Here is a tiny trained network, its code and every weight. The questions are about switching its units off for an input and a class, where a switched-off unit gives its printed mean instead of its output.

import numpy as np


def w(rows, s, z=0):
    codes = np.array(rows[::2]) - 128.0
    scale = np.full(codes.shape[1], s)
    scale[-1] = z or s
    return codes * scale


def norm(h):
    return h / np.sqrt((h * h).mean(-1, keepdims=True) + 1e-5)


def f(y):
    return np.maximum(y, 0)


def log_softmax(a):
    a = a - a.max(-1, keepdims=True)
    return a - np.log(np.exp(a).sum(-1, keepdims=True))


def net(x, mask):
    res = np.array(x, float).reshape(1, 3) / 4 @ E
    u = 0
    for l in range(3):
        y = f(norm(res) @ A[l][:, :-1].T + A[l][:, -1])
        res = res + np.where(mask[u : u + 9], y, B[l][:, -1]) @ B[l][:, :-1]
        u += 9
    return log_softmax(norm(res)[-1] @ U[:, :-1].T + U[:, -1])


A, B = {}, {}
E = w([
[197,48,145,93,47,107,118,105,165],'x0',
[31,37,109,162,118,139,122,126,93],'x1',
[152,81,82,252,118,138,125,127,121],'x2',
],0.0024)
A[0] = w([
[191,92,123,50,102,141,119,122,134,139],'0.n0',
[183,177,120,206,108,125,125,126,126,76],'0.n1',
[111,24,114,122,84,137,131,132,130,93],'0.n2',
[142,20,110,255,108,128,126,128,132,6],'0.n3',
[157,117,139,91,102,115,121,123,142,89],'0.n4',
[59,170,129,84,123,112,135,122,134,32],'0.n5',
[212,135,150,103,118,129,138,128,149,6],'0.n6',
[164,119,120,153,83,114,131,114,146,89],'0.n7',
[249,124,122,66,103,125,125,118,143,24],'0.n8',
],0.0074,0.0017)
B[0] = w([
[135,151,164,169,129,115,167,195,174,193],'0.n0',
[167,131,104,128,201,115,152,137,193,187],'0.n1',
[134,98,130,149,194,61,134,61,145,207],'0.n2',
[74,92,66,171,42,196,151,111,80,254],'0.n3',
[135,158,118,137,118,119,194,150,156,164],'0.n4',
[92,134,128,93,177,179,109,134,87,182],'0.n5',
[168,108,101,64,82,120,93,181,129,178],'0.n6',
[89,182,184,109,154,137,73,107,60,169],'0.n7',
[178,108,103,2,66,125,102,134,124,205],'0.n8',
],0.01,0.0071)
A[1] = w([
[127,147,182,151,71,116,104,129,173,2],'1.n0',
[141,157,255,241,132,92,96,183,138,23],'1.n1',
[109,96,178,149,159,79,52,31,129,16],'1.n2',
[141,130,230,197,129,24,214,112,191,18],'1.n3',
[63,127,189,196,28,120,57,106,63,42],'1.n4',
[121,75,193,74,180,40,130,111,116,87],'1.n5',
[156,83,131,177,92,38,142,62,151,50],'1.n6',
[149,189,169,195,106,117,129,127,105,52],'1.n7',
[167,138,213,97,43,129,71,141,135,80],'1.n8',
],0.0065,0.00086)
B[1] = w([
[91,130,143,94,137,171,94,94,117,138],'1.n0',
[126,144,140,171,3,142,167,124,112,135],'1.n1',
[212,95,65,7,129,76,124,98,99,167],'1.n2',
[14,128,195,218,64,80,178,239,196,182],'1.n3',
[103,120,78,178,98,207,174,119,135,253],'1.n4',
[103,102,213,175,136,61,32,57,149,190],'1.n5',
[51,197,161,134,173,217,145,236,151,201],'1.n6',
[119,83,130,135,128,162,106,146,125,128],'1.n7',
[182,70,45,51,153,93,139,133,87,222],'1.n8',
],0.0062,0.0032)
A[2] = w([
[173,155,100,141,138,117,68,162,116,70],'2.n0',
[254,158,142,62,28,102,84,157,144,40],'2.n1',
[167,190,202,164,65,179,84,117,153,89],'2.n2',
[214,186,181,198,128,127,104,97,47,100],'2.n3',
[77,81,113,201,77,100,109,73,63,136],'2.n4',
[123,221,204,161,129,206,12,147,52,56],'2.n5',
[248,190,110,252,212,93,178,121,209,52],'2.n6',
[197,172,173,158,97,160,116,77,108,1],'2.n7',
[237,191,165,67,38,129,102,141,145,110],'2.n8',
],0.0063,0.00091)
B[2] = w([
[110,70,133,151,123,111,205,130,134,155],'2.n0',
[186,137,117,15,44,72,146,172,109,255],'2.n1',
[162,132,148,122,80,102,152,38,127,129],'2.n2',
[129,71,136,116,144,128,84,91,128,128],'2.n3',
[181,165,182,164,20,173,62,98,116,244],'2.n4',
[107,175,140,118,171,158,219,188,81,193],'2.n5',
[254,152,76,178,199,150,135,61,234,189],'2.n6',
[105,136,126,120,85,148,116,141,111,128],'2.n7',
[203,58,82,111,47,57,105,196,103,232],'2.n8',
],0.0073,0.0052)
U = w([
[71,94,91,219,24,213,123,68,92,171],'0',
[212,158,77,170,193,147,143,101,216,134],'1',
[57,194,152,74,214,187,163,177,54,146],'2',
[106,99,180,88,175,81,33,41,102,98],'3',
[213,111,97,2,50,65,125,208,129,178],'4',
[129,156,138,133,128,114,88,126,131,1],'5',
[64,117,213,181,107,53,135,163,214,118],'6',
],0.0082,0.0054)

Each question gives the input, the list of numbers given to net, and the class t.
The units are the neurons (one row each of A and B). Each row of codes is followed by its name. A weight is (code - 128) times the scale printed after its matrix; where a second scale follows, it is the last column's (A, B and U).
mask holds one flag per neuron, layer by layer. A switched-off neuron (its flag False) gives its mean, the last column of its row in B, instead of its output. The means were averaged over made-up inputs and are rounded, as every weight is.
A unit's drop is (log p(t) with every unit on - log p(t) with that unit switched off) / (log p(t) with every unit on - log p(t) with every unit switched off).
The circuit of an input: a set's keep is (log p(t) with only the set's units on - log p(t) with every unit switched off) / (log p(t) with every unit on - log p(t) with every unit switched off). Starting from the 12 units with the biggest drops (on a tie, the unit counted first), units are removed one at a time, each time the one whose removal leaves the highest keep (on an exact tie, the one counted first), for as long as the keep stays at least 0.8.
circuit, biggest first: the units of the circuit, biggest drop first
unit that matters most: the unit with the biggest drop
k most important neurons: the k neurons with the biggest drops, biggest first
drop when u is switched off: that unit's drop, to one decimal
input [-7,-5,-1], class 1: most important neuron : [0.n8]
input [-2,3,-6], class 2: 2 most important neurons : [0.n3, 0.n2]
input [1,2,-5], class 2: 3 most important neurons : [0.n5, 0.n2, 0.n1]
input [1,3,-5], class 6: 3 most important neurons : [0.n3, 0.n0, 0.n8]
input [-3,0,2], class 1: circuit, biggest first : [0.n1, 0.n8, 2.n6]
input [-2,2,-1], class 2: 2 most important neurons : [0.n2, 0.n3]
input [-8,-1,7], class 1: circuit, biggest first : [0.n1, 2.n6]
input [6,4,-6], class 6: 2 most important neurons : [0.n2, 1.n3]
input [-1,6,-2], class 3: 2 most important neurons : [0.n2, 0.n3]
input [0,1,-5], class 2: 2 most important neurons : [0.n5, 0.n8]
input [-4,2,-2], class 2: 2 most important neurons : [0.n3, 0.n2]
input [-6,-7,0], class 1: 2 most important neurons : [0.n8, 2.n6]
input [0,1,-7], class 2: 3 most important neurons : [0.n5, 0.n8, 0.n6]
input [-3,0,8], class 0: circuit, biggest first : [0.n3]
input [-3,7,-2], class 3: 2 most important neurons : [0.n3, 0.n2]
input [-2,6,-1], class 0: drop when 0.n2 is switched off : 0.0
input [-5,5,-2], class 2: drop when 0.n3 is switched off : 0.6
input [2,6,2], class 0: drop when 0.n3 is switched off : 0.1
input [2,6,-8], class 6: drop when 1.n3 is switched off : 0.2
input [3,3,-2], class 6: unit that matters most : 1.n3
